Here is a tiny trained network, its code and every weight. The questions are about switching its units off for an input and a target symbol, where a switched-off unit gives its printed mean instead of its output.

import numpy as np


def w(rows, s, z=0):
    codes = np.array(rows[::2]) - 128.0
    scale = np.full(codes.shape[1], s)
    scale[-1] = z or s
    return codes * scale


def norm(h):
    return h / np.sqrt((h * h).mean(-1, keepdims=True) + 1e-5)


def f(y):
    return np.maximum(y, 0)


def softmax(a):
    e = np.exp(a - a.max(-1, keepdims=True))
    return e / e.sum(-1, keepdims=True)


def log_softmax(a):
    a = a - a.max(-1, keepdims=True)
    return a - np.log(np.exp(a).sum(-1, keepdims=True))


def net(x, mask):
    ids = ['ΔΩγζημξπτφψ'.index(c) for c in x.split()]
    T = len(ids)
    res = E[ids] + P[:T]
    r = norm(res)
    for j in range(3):
        rows = slice(2 * j, 2 * j + 2)
        q, k, v = (r @ M[0][rows].T for M in (Q, K, V))
        z = softmax(np.where(np.tri(T) > 0, q @ k.T / 2**0.5, -1e9)) @ v
        o = O[0][rows]
        res = res + np.where(mask[j], z, o[:, -1]) @ o[:, :-1]
    y = f(norm(res) @ A[0][:, :-1].T + A[0][:, -1])
    res = res + np.where(mask[3:7], y, B[0][:, -1]) @ B[0][:, :-1]
    return log_softmax(norm(res)[-1] @ U[:, :-1].T + U[:, -1])


Q, K, V, O, A, B = {}, {}, {}, {}, {}, {}
E = w([
[19,89,144,68,57,160],'Δ',
[214,152,121,103,85,193],'Ω',
[232,150,126,101,82,191],'γ',
[3,84,141,69,38,158],'ζ',
[204,95,131,140,128,235],'η',
[199,53,132,132,118,225],'μ',
[170,170,150,204,187,217],'ξ',
[62,109,92,192,18,50],'π',
[112,146,27,105,185,233],'τ',
[24,44,32,146,89,116],'φ',
[136,91,114,21,223,53],'ψ',
],0.016)
P = w([
[55,148,230,53,66,250],'0',
[80,141,193,82,71,215],'1',
[108,147,168,99,91,193],'2',
[125,136,142,127,99,164],'3',
[139,135,115,142,112,143],'4',
[155,134,88,160,123,128],'5',
[170,136,59,184,147,112],'6',
[186,140,32,200,142,91],'7',
[207,147,7,224,145,56],'8',
],0.011)
Q[0] = w([
[102,40,127,137,142,77],'H0',
[63,117,99,138,115,66],'H0',
[250,100,79,180,124,204],'H1',
[135,122,118,60,188,151],'H1',
[37,106,146,88,186,74],'H2',
[180,76,88,87,96,127],'H2',
],0.016)
K[0] = w([
[104,168,193,114,94,61],'H0',
[77,156,123,92,105,83],'H0',
[166,104,7,142,167,88],'H1',
[112,143,156,69,212,98],'H1',
[108,145,226,29,80,202],'H2',
[146,196,94,122,182,105],'H2',
],0.015)
V[0] = w([
[67,67,70,129,181,117],'H0',
[154,222,112,78,73,93],'H0',
[113,168,37,168,138,214],'H1',
[56,129,59,11,179,141],'H1',
[204,29,119,101,50,72],'H2',
[214,93,166,46,133,156],'H2',
],0.011)
O[0] = w([
[89,114,167,133,83,133,61],'H0',
[104,171,100,118,145,98,29],'H0',
[67,157,108,111,59,216,253],'H1',
[126,91,3,105,135,155,141],'H1',
[154,44,125,62,95,95,164],'H2',
[138,113,105,161,61,110,172],'H2',
],0.016,0.0052)
A[0] = w([
[141,145,141,122,172,8,2],'N0',
[170,111,179,116,200,193,126],'N1',
[32,147,80,124,59,141,112],'N2',
[183,83,53,158,202,78,76],'N3',
],0.018,0.0061)
B[0] = w([
[249,161,45,146,107,161,153],'N0',
[124,163,124,86,147,62,218],'N1',
[82,102,132,147,160,32,254],'N2',
[131,53,154,172,239,141,203],'N3',
],0.022,0.0091)
U = w([
[46,68,238,130,137,45,96],'Δ',
[214,145,76,160,119,9,3],'Ω',
[224,186,38,100,82,101,37],'γ',
[204,149,102,118,131,128,75],'ζ',
[131,133,157,113,108,144,61],'η',
[184,52,199,99,53,182,244],'μ',
[162,219,208,203,160,184,232],'ξ',
[193,176,212,2,192,90,153],'π',
[51,143,22,86,106,208,109],'τ',
[161,138,48,17,160,187,111],'φ',
[202,58,164,164,250,173,222],'ψ',
],0.0083,0.0029)

Each question gives the input, a string of symbols that net reads in full, and the target symbol t.
The units are the heads (2 rows each of Q, K, V and O) and the neurons (one row each of A and B). Each row of codes is followed by its name. A weight is (code - 128) times the scale printed after its matrix; where a second scale follows, it is the last column's (O, A, B and U).
mask holds one flag per unit, heads first, then neurons. A switched-off unit (its flag False) gives its mean, the last column of its rows in O or B, instead of its output. The means were averaged over made-up inputs and are rounded, as every weight is.
A unit's drop is (log p(t) with every unit on - log p(t) with that unit switched off) / (log p(t) with every unit on - log p(t) with every unit switched off).
The circuit of an input: a set's keep is (log p(t) with only the set's units on - log p(t) with every unit switched off) / (log p(t) with every unit on - log p(t) with every unit switched off). Starting from all 7 units, units are removed one at a time, each time the one whose removal leaves the highest keep (on an exact tie, the one counted first), for as long as the keep stays at least 0.8.
units of the circuit, in order: the units of the circuit, biggest drop first
unit that matters most: the unit with the biggest drop
heads that matter: for each layer, one digit per head in row order, 1 if its drop is at least 0.15 and else 0, layers parted by /
input ψ μ π Δ τ φ Δ μ μ, target μ: heads that matter	010
input π γ ξ, target π: unit that matters most	N1
input μ ξ η, target ξ: heads that matter	001
input γ μ τ μ μ μ ξ μ, target ξ: heads that matter	011
input π π π τ π ζ ζ π φ, target Δ: heads that matter	010
input π μ ψ τ μ γ ψ η γ, target ψ: heads that matter	010
input ξ π ξ φ Δ ψ ξ γ, target ψ: units of the circuit, in order	[H1, N3]
input ψ γ φ φ ψ μ π π, target Δ: heads that matter	100
input γ μ μ Ω, target μ: heads that matter	001
input γ Δ ψ Δ μ η, target μ: heads that matter	001
input μ μ μ φ γ μ, target φ: units of the circuit, in order	[H1, H2, N3]
input ψ μ μ π Ω, target π: units of the circuit, in order	[H2, N1]
input μ π μ π, target Ω: units of the circuit, in order	[H1, N0, H0, H2]
input ξ Δ Ω, target ξ: unit that matters most	H2
input μ μ ξ μ γ, target ξ: units of the circuit, in order	[H2, H1]
input μ η η μ μ ψ μ Δ μ, target μ: units of the circuit, in order	[H1, H2, N2]
input ζ ζ π γ μ, target π: units of the circuit, in order	[N1, H2]
input π π η, target π: heads that matter	000
input μ μ η ψ, target ψ: units of the circuit, in order	[H1, N3]
input π γ γ μ τ π μ, target τ: unit that matters most	H1
input μ μ τ μ ξ, target τ: heads that matter	010
input μ μ μ γ, target μ: heads that matter	001
input μ η μ μ τ μ π η, target π: units of the circuit, in order	[H2, N1]
